Each row is followed by its grade, which names the range that a hidden value of the row falls in. A new part has a new value, new ranges and new names.
[-115  -34  192   21  144 -139  341   39  122  138   87   11   47  121
  121   77   95 -291  170  -45   72  231 -176  -78  -89  -94  396 -181
  156   15  -54  -92  -46   57  119  186  -56  -54  143  122 -178 -136
 -248  116   42] -> E
[  44  -30  117  -70   33  -59   19 -133   86  -29   10  -77   28 -102
  -33  -58  148   73  -49  -70  -31  -51  -13  190  -68   -3  116   60
  147  -38  -11   87  -15  -97  -75 -107   83   53  199  -45   86   16
  151   34    6] -> A
[  66  -75  -75 -228  -29  198  -84   67  -69 -131  -10 -107  -78 -156
 -180   26   43  226   81  -63  -61 -206  -62   71   25   78  -72 -124
  101   23  -17  -62   78 -123  -22 -153  232  124   88  -98   76  109
    5  -33   71] -> D
[   0 -256  143   24   53   -3 -106   10   33  102  240  -68  102   46
    3 -125  -80  -32   62   35  -15   89   73 -203  -23  156 -111   38
  -11  -88  157   56  -71  -64  -21    8   24  -51   94   61  186   80
  337    8  -87] -> B
[-105   59  224  -36  118   88  -65 -178   44   57  -16 -121 -215  172
   26   55  171  -67  228  -32 -239   30 -219  -31  249  100   67  -46
   19  234   70   60  221 -457 -153 -182    2   62  -33  -84  -69   57
 -120  195  -41] -> D
[-171   58   92 -156   65   63  144  -29   53   85  -16   -8 -158  104
   33  142  275 -197  154   35 -149   48 -313  -99   66 -156  146 -123
   20  249  -95  -84  137 -219  -67   -5  -22  -16   37   72 -232   10
 -294   42   17] -> D
[   6 -164  -52  -60  -76  170  -73   53  -95 -156   64  -17   10 -210
 -177  -33   69  217   86   36 -104 -118  -81   42    5  136  -28  -55
  141  -52  -32 -113   76 -152   23  -59  229  140   71 -114   51   18
  -50  -13  114] -> G
[-102  -64    9  169   38  -42   14   15   20   62  141   28    9   32
  -52  -56   59    1  -22   54  -56  135   52   -7   43   61  -30  137
  127   32   31    4   19  -84  -55   48    8  -19   70  -60   50  -81
  139  -27   56] -> F
[ -94   89  272   88  271 -113  -74   27  -78  -28  212 -266  -40  104
   32  -69   66   74   78  -21  -14  176  262   12  284  158 -276  135
   85  114  -19  141  -81   57  -80   -1  -27  -70  -60  -85  -23 -172
  211  301   95] -> Y
[  71   -2  194  120  336  -86  -91 -401  -89   40  160 -107 -125  131
   72    2  313  -50 -110 -207  181   34  213    0  142   90 -254  178
   -1  -47 -364   61  191  132 -296   39 -261 -261 -141  424 -181   13
  275  356  -53] -> G
[ -60  -35 -195  230  128 -156  -20  -21  -20  150  -43  141  -37  103
 -273  -11 -158  -23 -174  -29   43  128   32   96  -62  -48 -131  130
  172   94  256   98   60   39   89  110   28   42  127 -104  131  -35
  186 -302  -59] -> A
[ -28 -123  232   26   48   29 -135 -191  -62 -108  168  -29  -79  -98
  -25    4  340   84  -12   23  -87  -34 -100  -59  259   99 -155  150
   36  -16 -223  -19   32 -133 -212   -9  -21  -97  -70  148 -176   30
   82   84  -44] -> P
[  42  -13   44 -125   79  115  -74 -160   27  -15  -33 -128  -89   88
 -112   37   49  -54  169 -118 -112  -33 -149  -48   84   24   44 -124
    6   73   52    0  192 -259  -50 -148   37   90  -18   44  -51  148
  -23  146  -46] -> E
[ -26 -205  268   -8  -43  -98 -129  -64   61 -202  351  -79  255 -155
  -66 -243  167   89  -96  144 -241   30  -23  -34   98   -5  -62  171
  101 -108   39   82 -158 -148   -4  -56  107   57   81  -44   -4  -15
  319   -8   21] -> F
[-159 -145 -110  106  -41   37  -48  146 -162   44   95   84   17 -152
 -176   30  103   56   -8  172    0  122   10 -156    1   34 -273  171
   24   23  -78 -115  -91   81  -50  201   75  -88   10   47  -50  -71
   14 -144   30] -> A
[   8 -246 -232  231  -87  -18 -105   30   14   90  173  143  110   -3
 -271 -132 -170   30 -129   36   37  124   27 -138  -57   24 -124  122
  100 -148  202  -54  -12   19   75  169   16   46   52    3  173   40
  393 -295  -18] -> B
[ 120 -141  267 -214   98   64 -119 -108   66 -246   81 -140  171 -159
 -163 -150  160   28   37   91 -161 -122  -65  158   69   59  -16   91
  -17  -81   22  174 -114 -125  108 -266  194  107  298  -93   10  179
  172   25  -44] -> G
[-181   98  201  -41  243 -208  257  -49   31  155  -32  -29 -134  106
  193  194  254 -219   19  -40   58  146  -24   36  -83 -126   66  -11
  122  243 -153   48   26   96 -107   95 -108 -187  116  155 -161 -157
 -236  146  -31] -> F
[-105 -112   44   90  117  111 -163   89  -80   17   43  -25  -57   64
 -209  -77  -92   33  155  182 -131   87  -34  -26  176  209 -251   76
   -8  130  267   99   26 -163  168  -43  117  123  138 -285  146   18
   86  -80   23] -> P
[ -12  -58  -98   24   66 -234   80  -51   52  192  -80   16  102  -21
 -125   56  -36 -198 -123  -36  216  210   85  -58 -283 -201  -99  129
   12  -43   75   73 -176  320   35  225 -104 -117  171  214   44   -2
  219 -116 -149] -> P
[ -93 -272  131  242   -8   10 -179  -65   -8   10  251   99  152  -29
 -153 -177   78  -45   -9  234 -183  163  -49 -163  133  154 -152  292
  -29  -80  109   47  -67 -210  -19   33   37  -28   77  -18   28   51
  266 -125  -82] -> G
[ -94 -128   15  197  300  -13  -66  -62 -174  201  143   40 -235  261
    5   93  -40  -66   41  -91  141  110   85 -210  122  187 -329  -42
   45  130   -7  -33  243   74  -65  178 -146 -171 -141  201  -12  -38
   57   72  -54] -> B
[ 108  -37   31  -21  161   37  175 -128   68   63   -7  -66  -38  100
   24   89   42 -141  157 -245  162   34  -10   15  -89   63  281 -184
  113  -96 -145  -93  158   18  -27   -6  -42  -42   71  216  -73   53
  -82  243   11] -> G
[ -30  -59 -243  -38   42  -47  130   62    9  169   36   51   16   40
 -105    0  -46  -65 -103  -71  156   53   38  -31 -285 -175   -8  -84
  117    9   26  -80   59  187   73  170  -22   -7  131  112   90  -28
  137 -137   74] -> D
[ -66   15 -110 -193  161  -46   31    0  -40   85 -214  -11  -84   63
 -194  163  -62 -153   32  -25  -39    2 -122   14 -185 -168 -122 -114
   20  261  189   86  101    0  111  -35  100   48  156    9    0   90
 -177 -126 -130] -> G
[  43 -126 -118 -203  -45  -58   93   -6  124    4   24   80   85  -52
 -170    4   17  -73 -148  -56  -36  -87 -206   12 -217 -274  147 -119
  136    3   98  -23    2  -11   92   -5  104   73  210   80   15  128
   87 -310  -63] -> P
[ 132 -100 -127 -170  -63  172 -150 -212  -46 -159  -80  -65  -10 -185
 -219   71  189   55   14  -74  -44 -147  -48  -16  -49  -15 -135   42
  -40  -71 -180  -70  151  -98 -152 -136   59   15  -10  212  -84  221
   45   89  -70] -> N
[ -58  -47 -258   84  -12  134   30  229  -43   99   78   39  -26    4
 -193  -21  -81   89   20   22   29   58  100  -16  -20   77  -65   44
  110   27   38 -104   27  -11  -14   40  130   20  103 -120  129  -14
  130 -164  135] -> R
[ -14  -38 -103 -191   76  -15   15   21  -36   98  -20  -67  -39  -22
  -78   54   37  -17  -52  -54   94  -29   44  -35 -195 -127 -173  -47
   20   83   -3    9   13  140  -24   44   19  -45  115  125   68   48
  119  -52  -20] -> P
[-240   24   56  168   90 -462  214  223   -5  189   76   58  187  -68
 -109   92   19 -206 -170  102  144  441   65 -130  -96 -296 -107  257
  131   66   41   50 -495  445   29  440  -28 -228   95  130 -188 -264
   60 -257 -111] -> A
[ -85  -39   52  -31   78   72   26   17   30   58   68  -26  -73  110
  -31   53   60  -87  127   -3 -146   45 -104  -90   78   40   51  -49
   53  147   40  -23  122 -243  -81  -90   65   -8   37   -4  -42   55
  -75   21  -21] -> N
[ -36  -36  -69 -132  101  -62  173  -52   24  120  104  -19 -104  129
  125  115   68  -71  -45 -224   52  -45  -11  -86 -212 -144  102 -253
  193  117 -101 -119  256   -3 -131   44  -54  -82  -38  261  -27  -25
  -60   90   30] -> Y
[ 131  101   29 -341   76  119  156 -183  174   -2  -61 -243 -104  135
   88   52   61  -52  212 -351  -64 -161 -135  106 -149  -77  443 -418
  159   58  -31  -60  339 -303  -82 -273   57  172   50   64   16  120
 -123  358   93] -> R
[  25 -142   92  -86   77   92   23  -35   33   38   10  -55    0  -28
   -5  -17   67  -45  133   23   37  -13  -20   20  -96  119   36  -36
    8  -38    4   23   26  -41   50  -58   45   14  234    4  115   74
   49   83    2] -> P
[ -63    9  -50 -201  -13  136   24   11   18  -49   65  -99  -72   17
  -34   29  147    8   92  -13 -164  -67 -101  -49   -6  -85   13 -135
   67  153  -55  -88  186 -205  -62 -111   63   77    6    0  -48   36
  -71   95  114] -> Y
[  -2  -37  -46   79  196  138   82   71  -90   53   39  -30 -175  114
  -61   65  -28   36  180 -110  153   25   39   28   96  209    1 -156
  137   24  -72 -110  178   51   79   61   17   13   45  -31   13  -55
  -88  124  149] -> P
[-117  -74  196   19   58  -38 -122 -151  -21 -103   99   37  -69  -65
 -104  -80  267   95  -88  139 -236  -52 -202  115  186   -3 -123  143
  116  138   36  104   66 -247  -15  -65   71   88   97 -151  -44  -29
   53 -110   11] -> D
[-120  -50 -408  -13  -95   65  124  167 -147   89    5  126  -56 -138
 -173  140  107   44  -90    3  130   35    8 -119 -232 -176 -144  -27
  119   46 -218 -281   85  213  -69  270   29  -74  -36  189  -91  -91
 -105 -155  142] -> R
[  25 -148    6 -146    8   42  132  150  185  106   94  -37  176   68
  -48  -33 -128 -201  122    0  -65   74  -43 -115 -187  -34  252 -101
   21  -27  182    8  -90 -116   67 -113  143    7  276   13  121  162
   99 -106  -75] -> N
[ -22  -50 -138  -82   -6 -217   65  -61  -32  -18  -75   -8  108 -188
 -142   65   59  -19 -173  -38  104   61   56   46 -332 -252 -131   43
  136   -7  -20    8  -70  275   42  173    7   -8  102  159   -7  -79
   50  -49  -30] -> F
[ -36  -83  -36  132  122  -84  -15   85   35   56   66   64   50   49
 -182  -29  -73  -51 -109   75   -5  114  114   52   30   33 -148  211
   79   59  158  132  -98   45   47  -14   63  -58  224  -94  112   33
  242 -250  -76] -> Y
[ -21 -197  114  -52   37   88 -122   88  -49  -59  155  -89   79  -42
 -132  -95  -85   82  151   63 -153    0  -50  -96   64  170  -76  -56
   54   -5  184   17  -23 -191   76  -85  208  101   82 -126  107   63
   80   -9   -7] -> A
[ -87  -61  -55  125 -110   94   84   12  -17    6  124   90  -83 -119
  -45   32  266  115   10   -1  -16   25 -116  -10  101   46  132   62
  183  -50 -250 -218   66 -122 -182  109   31  -31  -20   39 -115  -90
  -49  -30  147] -> E
[ -79  -85  -76  234   87  -74  184   40   37  160   -2  136  -39  117
 -105  106  -57 -203   96  -29  148  254 -105  -94  -11   10  150  -42
  137  -19   42 -112   19  106  133  259  -80  -35   74   69  -82  -87
 -113  -75   -2] -> B
[  -1 -110  -52  164  -47  -98   13 -142   47   40   87  119   31  -85
 -131  -11  174  -12 -170  -25   68   89  -51   -8   -2  -78   13  192
  122 -120 -113  -54  -33   47 -113  155  -73  -77   45  164  -70   -7
  211 -147  -40] -> P
[ -77  -23  142  -36   88  152  -77  110 -123  -59  109 -189  -65  -44
  -65    2   99  105  256   50  -58   62   26  -85  233  209 -157   -1
    6   53  -77  -50  -33  -83  -45  -20  107   10  -31  -84  -58  -43
  -36  217  110] -> E
[   2  -91 -199  251   44   26  108    4  -21   77   95   85  -16   44
  -91   27   -6  -29    6  -85  181  146  131  -36  -49   91   32   33
  157 -116 -132 -164  124  130  -12  180  -87  -66    7  126   -2  -81
   78   50  116] -> Y
[ -24 -241  104  204  -90  100  -57 -170   17  -52  180   20  125  -63
  -53  -65  151  -97  201   79 -103  179 -112 -227   75  175  109   82
   -1 -203 -105 -156   75 -221  -60   78  -50    0  -75  162 -124   21
   -1  232    4] -> N
[ -53  -52  276  -82  -32   48   18  -60  113  -35  157  -70  -93  -21
   91    1  248   81   94  -43 -217  -65 -219    4  219   79  230  -34
  158   63  -56  -21   36 -395 -224 -160  106   18   41  -60  -51   30
  -11   40    1] -> P
[-124  -65   -9 -310  -18   28  183  197   55  -11   90 -102  121    0
  -26    2  -22 -134  186   54 -162   40 -207 -144 -236 -216  190 -338
   97  132  127 -113   23  -85  214   19  163  162  121  -39  -39  -37
 -235   40  127] -> N
[  51   75 -310 -246  177  269   44  294  -76    9  -92 -173  -88  137
 -284   55 -274   12  237 -102   54  -58   90   29  -58   33  -97 -299
   29  162  158  -57  156   52  242 -131  212  177  139 -187  119  106
  -65   13  174] -> R
[ 105   -2  -78 -213  139   55  189  -68   58  -58  -31  -32  -68    1
  -14   74  128  -16  -29 -186  101 -172  -10  202 -192  -90  177 -208
  183   21 -172  -55  212   68   42 -104   45   33  206   99   -9   51
  -78   70  107] -> F
[ -47 -130 -241 -231 -123   54  101  232  -60   27  126  -39  148 -174
 -115   39   27    0   -9   10   59   19   28 -228 -301 -206  -74 -117
   41  -43 -120 -219  -94  196  -17  162  116  -50   26  220  -38    6
   25  -77   85] -> R
[ -98   90 -308  149  119  -15  -24  -44  -94  195  -48   30 -138  166
 -235   53  -20  -88  -56  -57  114  178   68  -80  -17 -124 -257   77
   21  138   21  -52  171  116  -18  201 -139  -24  -90   95  -44  -49
  129  -44   55] -> E
[ -44  -89   83 -363  -61   36  153   11   55 -154  -15  -83   33 -159
   34   91  170  -18  130   -6 -176 -136 -263   18 -216 -160  227 -304
  160  101  -36  -97   98 -158   84  -99  174  143  148   11  -70    6
 -338   96   65] -> Y

[ -97  119 -146 -231  -73  -27  410  504   83   56  155  147  110  259
  267   11   95  319  -92  338  203  279   -2 -190 -237  139  469  -57
  -85  292  241 -121  119   13  211 -270   42  -22 -227 -252    1 -340
   62  -14  -69] -> HG
[-107 -134  135 -354  -53  -11  -57  -22 -269  -84  -48  -34  253  124
  165  100   33   58   92   20  199   -9 -116  -11   20  -19 -180 -107
  120  -18  157 -286   90 -100 -196 -105  -42  281  328 -131 -228  283
   75 -131 -101] -> QM
[ -43  133 -144   -3  -17  -90  177 -121  163  -61   44  -66  229  -58
  169  163  -37  -45    5 -287   39  148  220  -74  153   14 -143 -211
  146    0  235 -246  145   14 -259 -167 -288   45   -7 -160 -118 -183
  -53 -137  -65] -> GF
[-103  258  268 -158  219  -65  338 -115  -62   -5  435  106 -207   38
  129   91  213  -31 -183    2 -340 -242 -251  -33  110 -276 -235  228
  163  -78  154  228   38   19   58  217  -40  228 -240  -87  305  410
 -214 -154  -55] -> BR
[-117   94  -23 -197  -37 -164  201 -132   28  -20   63 -123  229   -7
  174  119   44  -64    7 -230   63  140   56 -106  102   80 -185 -171
  173   19  292 -255   19  -37 -221  -65 -171  129  104 -183  -86  -50
  -72 -152 -122] -> Lj
[  33 -199  -42  285 -325  135   34   60 -228 -249 -314 -172  -21  103
  -43  -14  200  101 -196 -223  313 -115  303   29  167  105   27  -20
  120 -278   43 -115 -260 -159  280  -40 -160  -60  -96  326  260 -172
  -68 -178  235] -> Gp
[ -94 -130   68 -199 -271 -124  376  231  246 -103 -144  -45 -205   51
  161 -189  182  175   73  347 -224  389 -368   36 -182  247  464   86
 -295  219 -159  -74  -59  138  200 -105  298 -116  115  -58  265 -315
  -73   89 -330] -> Lj
[ -32  -84  -45 -114  -46  -16 -165   91 -400 -141  -81  271  213  195
  -53  130  -81   20  -43  -45  220  111   50   92   -7 -221 -324  -40
  104  106   83 -102   51   95 -163  -94   -8   62  418 -104 -152  178
  -76  -48   -5] -> Lj
[ -62  120 -185   72  -74   -8  167    3  215 -109  -36   40  241  121
  263  263  -86   30   36 -114   68  187  436  -40  189 -301  -94 -180
  219  -49  242 -115  180   17 -224 -277 -226  -34  -76 -156 -251 -359
 -109 -173   12] -> Gp
[ -54  -77  -68  249 -148  268 -133  -67 -404 -310 -232   68   85  116
  -79   95   27   36 -138  -65  245  101  254   29    9   -2   66  116
  245 -193   28   60 -202   44  237  -63  -90  -26  -65  181  147  -99
 -109  154  412] -> Gp
[ -91  347  253  102  111   60  119  -97 -176  -87  217  411 -275  -10
  385  191  215   55  -82 -116 -326  -43 -254  188  179 -228   57  458
  174 -119  247  210  116  148  -45  110 -259  194 -107 -173  115  275
 -279 -175  -39] -> Gp
[-127   88  -31 -134  -66 -151  170 -142   67  -36   20 -138  249  -41
  164  178   48  -77   17 -238   60  126   79  -81  108   57 -175 -213
  146  -28  303 -240   72  -43 -264  -51 -192  139  104 -128 -119  -38
  -53 -152 -111] -> Gp
[-267  -61  160 -377   11   46   46   24  326    8  -60   35 -331 -171
  327 -138   21   66  133  448 -616   12 -377  197  321 -194   33  359
  318   18 -296  -99 -361   19   72 -383   86  117  100 -332   48 -147
  240   84 -127] -> Jt
[ -46   73 -355   23   32  133  238  155  249 -140  141  116  336  169
  243  242 -132   73 -113  -99  162  -25  401   66   96 -159  119 -214
  119  -40  232 -185  399  -84 -193 -410 -316   26 -235 -199 -183 -188
   68  -64   71] -> HR
[  15  -80  -65  191 -177  312  -72 -156 -421 -331 -122  -16   35  -83
 -152  -75   42   57 -227 -234  230   85  124  103   29  279  207  117
  185 -175   60 -120 -126   23  264  -90 -181   30 -144  178  220   -8
    0  215  324] -> HG
[ -90  142 -331   10  -19   40  228  381  266   -5  150  235  223   53
   70  284 -102  156 -153   13  181   87  225   44  -26  -63  212 -271
  -24  118  308 -122  382   21 -118 -383 -223  -20 -180 -148 -148 -261
  167   -4   48] -> GF
[ -22 -183  -18  136 -112  314  -79  -53 -443 -340 -260  -28  130  347
  147    4   59  107  -49   52  312   11  320  -67   23  -54   78  181
  310 -232  -74   -5 -262  -78  309 -125  -57    6 -101  102  123 -105
 -152   36  404] -> HR
[-113  329  221  101  131   73  135 -104 -144 -102  259  394 -238  -30
  309  239  201   12 -129 -151 -315 -120 -267  228  158 -209   52  397
  144 -154  266  228  179  120  -68  124 -266  218 -129 -125  151  354
 -244 -131   -8] -> Jt
[ -34  -56 -184  318    6  205 -243  -29 -400 -268 -209  185  160   83
 -178  169  -47  -51 -143 -127  234   41  205   23  -54   29 -108   49
  154  -94  -80   69 -150  115  106  -31 -152  -45   83  144  190   16
  -75  204  435] -> Cd
[-158   35  131 -271  -70 -187   65  -96  -69   27   -2  -96  174  -85
   68  187   64  -31   69 -180   99  105 -143  -69   62  108 -229 -212
  110   15  315 -251   30  -19 -249  -20 -106  213  287  -95 -139  101
   18 -151 -131] -> GF
[ -68  154 -368  202   27   47   86  119  353  -77   76  191  272 -108
    8  417 -185  -19 -105 -266   81    5  336  139  140 -143  -34 -343
   43  -33  269 -130  448   49 -350 -353 -401   -9  -92  -76 -193 -193
  130  -19   97] -> Cd
[ 127 -218  188  175 -435   75   93   21 -121 -184 -313 -381 -143  -45
   40 -161  309  225  -76  -81  167  -98  185  -75  236   34    5  -71
   11 -267  -15 -238 -164 -191  269   23  -83   34 -136  373  142 -112
   24 -344  -36] -> BR
[  93  155  178   44  -26 -309  195  -45   63  105  157 -211 -212 -295
 -215 -111  265  -37 -179  -12 -341 -108 -115 -261  158 -199 -592 -121
  -86   73  -97   -2 -112   60   13  372   15   75  -67  175  308  231
  -21 -278 -282] -> Lj
[ -28  271  357 -183  125  -66  299 -266  -16   -2  432  -80 -245 -251
  -32  -45  195   -6 -136   77 -467  -67 -304 -127  102 -244 -257  127
   93  -26   79  136  102  105   56  276   44  257 -293    3  225  407
  -85  -48 -175] -> BR
[-131  -92   34  -94 -254 -106  253  165  317 -116 -146   20 -193 -163
  -11  -50  120   86   57  276 -312  378 -446  152 -190  254  431   -1
 -373  183 -144  -23   90  220   50  -69  243  -81  181   33  234 -197
   21  220 -302] -> HG
[ 207  -65  272  123 -269 -207  146   62  -27   27 -184 -348 -274  -85
   11 -227  336  192  -25  -11  -62  -80  106 -303  275 -172 -430  -84
  -33  -42 -152 -175 -274  -70  203  188   -9  -20  -42  263  207  -99
  -69 -531 -239] -> Cd
[ -44 -137 -109  -61   40   56 -267   27 -332 -167  -87  182  353   93
  -64  208  -84  -55  -29  -50  212  -84    3  102  -44 -112 -325 -151
   12    2   -1 -170  209    8 -302  -61 -127  191  408  -37 -162  412
  100   20   37] -> QM
[-122   58  -31  -80 -201 -198  318  424  188   40  -83   61   -5   57
   94   50  201  205   34  421  -21  443 -278 -186 -381  242  431 -120
 -404  321   39    8   98  180  124   25  234  -78   52  -18  140 -278
   -2   82 -235] -> HG
[-196 -170   34 -216 -180  -30  187   74  422 -119 -120  -10 -267 -220
   24  -98   36   18   43  265 -484  150 -431  315   74   86  257  100
 -120   63 -251  -79  -57  110   19 -254  183  -24  188  -63  213 -151
  149  210 -249] -> Gp
[ -50   18  -20  -78 -189 -102  307  222  197  -58   -4   10  -80 -194
  -10  -98  166  158  -12  221 -147  414 -466  -13 -352  497  556  -74
 -487  296  -44 -124  225  218   91   -1  142  -22   37    0  245 -109
   84  236 -301] -> Cd
[  48  179  286  -35    7 -198  176 -148   43   67  207 -219 -204 -317
 -121  -81  256   -8 -105  105 -411  -87 -193 -248  135 -250 -473  -52
  -34   12  -73   33  -11   65    9  355   41  185 -149  141  209  329
   14 -192 -256] -> BR
[ -60  -40  198 -428 -116  -18   53 -105 -350  -84   74   -2  113   12
   92  -57   19  108   17 -111  163  184 -172   26   57   83  -82   -7
  188   75  283 -329   38    0  -82 -136  -21  229  248 -195 -184  165
    0  -81 -163] -> HG
[ 100 -236  195  220 -404   70   20    6  -69 -172 -376 -405 -100  -63
   58  -70  313  190  -13  -50  155 -161  180 -101  232   15  -46 -125
  -17 -323  -56 -223 -134 -211  184   52 -115   73  -86  417  110  -63
   64 -357  -10] -> QM
[-229 -242   41 -250  -97   40  109   73  486 -116 -138  -64 -190 -208
  106  -20   28    7  106  337 -479  -60 -453  316   98   68  232   51
 -115  -45 -321 -124   20   -4  -69 -300  110   97  190  -53  153    0
  288  186 -202] -> QM
[ -76  143 -309   77  -31  106  166   79  260 -128  115  145  280  -20
  117  299 -152   37 -107 -147   81   98  342  118  117 -173   95 -236
  115  -33  301 -140  416   21 -250 -361 -304   23 -180 -140 -235 -204
   85    9   56] -> Jt
[ -94   25 -108  -52 -161 -214  346  473  208   46  -56   62   12   77
   72   34  209  182  -26  319   27  327 -278 -157 -376  338  414 -150
 -451  325   13  -41  105  131  117   10  162  -92   58  -18  231 -235
   18   48 -227] -> GF
[ -25  279  316 -125  124 -211  282 -123   -2   91  354  -33 -281 -180
  -91  -14  215  -19 -141   81 -423  -63 -247 -211  109 -298 -437   82
   76   54   46  187  -65  127   72  318   76  148 -177   22  292  278
 -144 -160 -173] -> HG
[ -46  330  393 -100  117 -149  197 -216   11   88  362  -16 -318 -360
 -125   48  191  -10  -96   64 -492  -25 -334 -159  130 -277 -373   79
   80    8   98  185   39  183   14  312   27  223 -192   57  205  339
  -62  -85 -157] -> GF
[  44  -54 -117  -10  -19  113 -231  -57 -491 -248  -35  278  238   57
 -137   22 -130  -14 -110  -98  156  180   57  131  -44 -124 -240   28
   86  112  -12 -126  124  173 -139  -69  -62   66  314  -91 -104  264
  -42  142   38] -> Gp
[  -9   51 -303   25   35  118  234    4  248 -170   99   -4  342  159
  312  184 -113   33  -47 -168  121  -27  437   10  163 -148   30 -198
  169  -95  175 -241  342 -108 -229 -374 -347   43 -219 -204 -183 -190
    7 -126   31] -> QM
[ -15  -98  -82  230 -126  256 -120  -49 -429 -308 -227   86   70  166
  -62   40    9   54 -135  -93  271  101  273   15   22   11   36  139
  253 -154  -11   27 -239   48  260  -98  -94  -62  -40  139  173 -136
 -140  118  399] -> HG
[-229 -183    5 -248 -122  -26  138   85  453  -88 -106  -10 -247 -245
   22  -81   16  -18   31  288 -521   48 -446  333  117   53  173   94
  -72   51 -294  -97  -92   68  -17 -284  154   18  207  -95  205  -85
  234  216 -224] -> Jt
[  88 -119   70  379 -399 -120  -22   71   26  -69 -337 -288 -142 -295
 -244   42  295   55 -152 -248   76 -145  112  -26  228   64 -251 -268
 -157 -214    7 -157 -114  -85   46  186 -169  -14   53  504  219  -30
   89 -329  -66] -> HG
[  59  -92 -218  132   32  202 -108   -1 -589 -328 -124  234  221  431
   48  -78  -62   15 -156  -22  286  146  347  -48  -63 -127 -145  237
  271   43 -150   14 -248   89  208  -89  -37 -108   73 -106  158  -40
 -278  105  312] -> Gp
[  10  -22  -68  113  -13  250 -228 -133 -551 -310 -112  248  140  116
 -102   17 -114   22  -82  -17  167  262  161   28  -59 -100  -77  181
  241   12  -53   28  -93  207  111  -82  -31  -10  104  -22   23   35
 -143  251  297] -> HG
[  31  -78 -130  -20   49   74 -193   63 -517 -197  -75  302  214  271
  -62   25 -114   20  -84  -25  245  130  142    6  -56 -167 -306   77
  165  140  -71  -62  -79  136  -11 -101  -22  -15  310 -133  -12  116
 -133   52  144] -> GF
[-116  114    9 -165  -68 -109  175 -211   55  -55   49 -147  221  -85
  175  135   25  -57   38 -217   15  196   72  -87  121   49 -130 -170
  191  -24  305 -248   79   -9 -237  -77 -178  149   52 -154 -150  -67
  -53 -104 -112] -> Gp
[-176  322  397  -97  131   -5  281 -146  -86  -42  343  244 -311   25
  185  242  201   21  -87   26 -365  -79 -279   67  128 -377  -74  324
  222 -150  300  366   73  124   58  184  -15  213 -210  -55  187  286
 -309 -124    6] -> Gp
[ -34  168 -283   98   10    9  157  -46  241 -100  108   76  258  -86
   91  251 -138  -40  -84 -311   43  107  320   55  167  -82  -72 -246
  133  -14  268 -196  318   44 -303 -279 -360    8  -99 -150 -160 -198
   12  -53    9] -> GF
[-101   81 -174  -57  -97 -182  346  495  172   63   30  115   76   81
   68   60  179  180  -84  293   77  300 -245 -168 -399  362  430 -159
 -417  345   75  -51  148  121  109  -15   99  -65   -8  -67  213 -197
   58   84 -171] -> GF
[-103   96 -136 -112  -91 -173  370  526  127   85   47  120   82  169
  149   55  186  233  -60  342  131  309 -194 -226 -382  297  426 -131
 -342  348  121  -54  112   92  152  -49  111  -54  -46 -116  159 -244
   32   22 -154] -> GF
[  14  -95 -267  117   93  134 -334  -12 -438 -260  -75  298  372   77
 -193  147 -154 -113 -134  -71  177   15   91  123 -118 -110 -317  -61
    5   70 -135  -77  178  136 -228  -26 -125   81  349  -30  -43  395
   39  214  150] -> HR
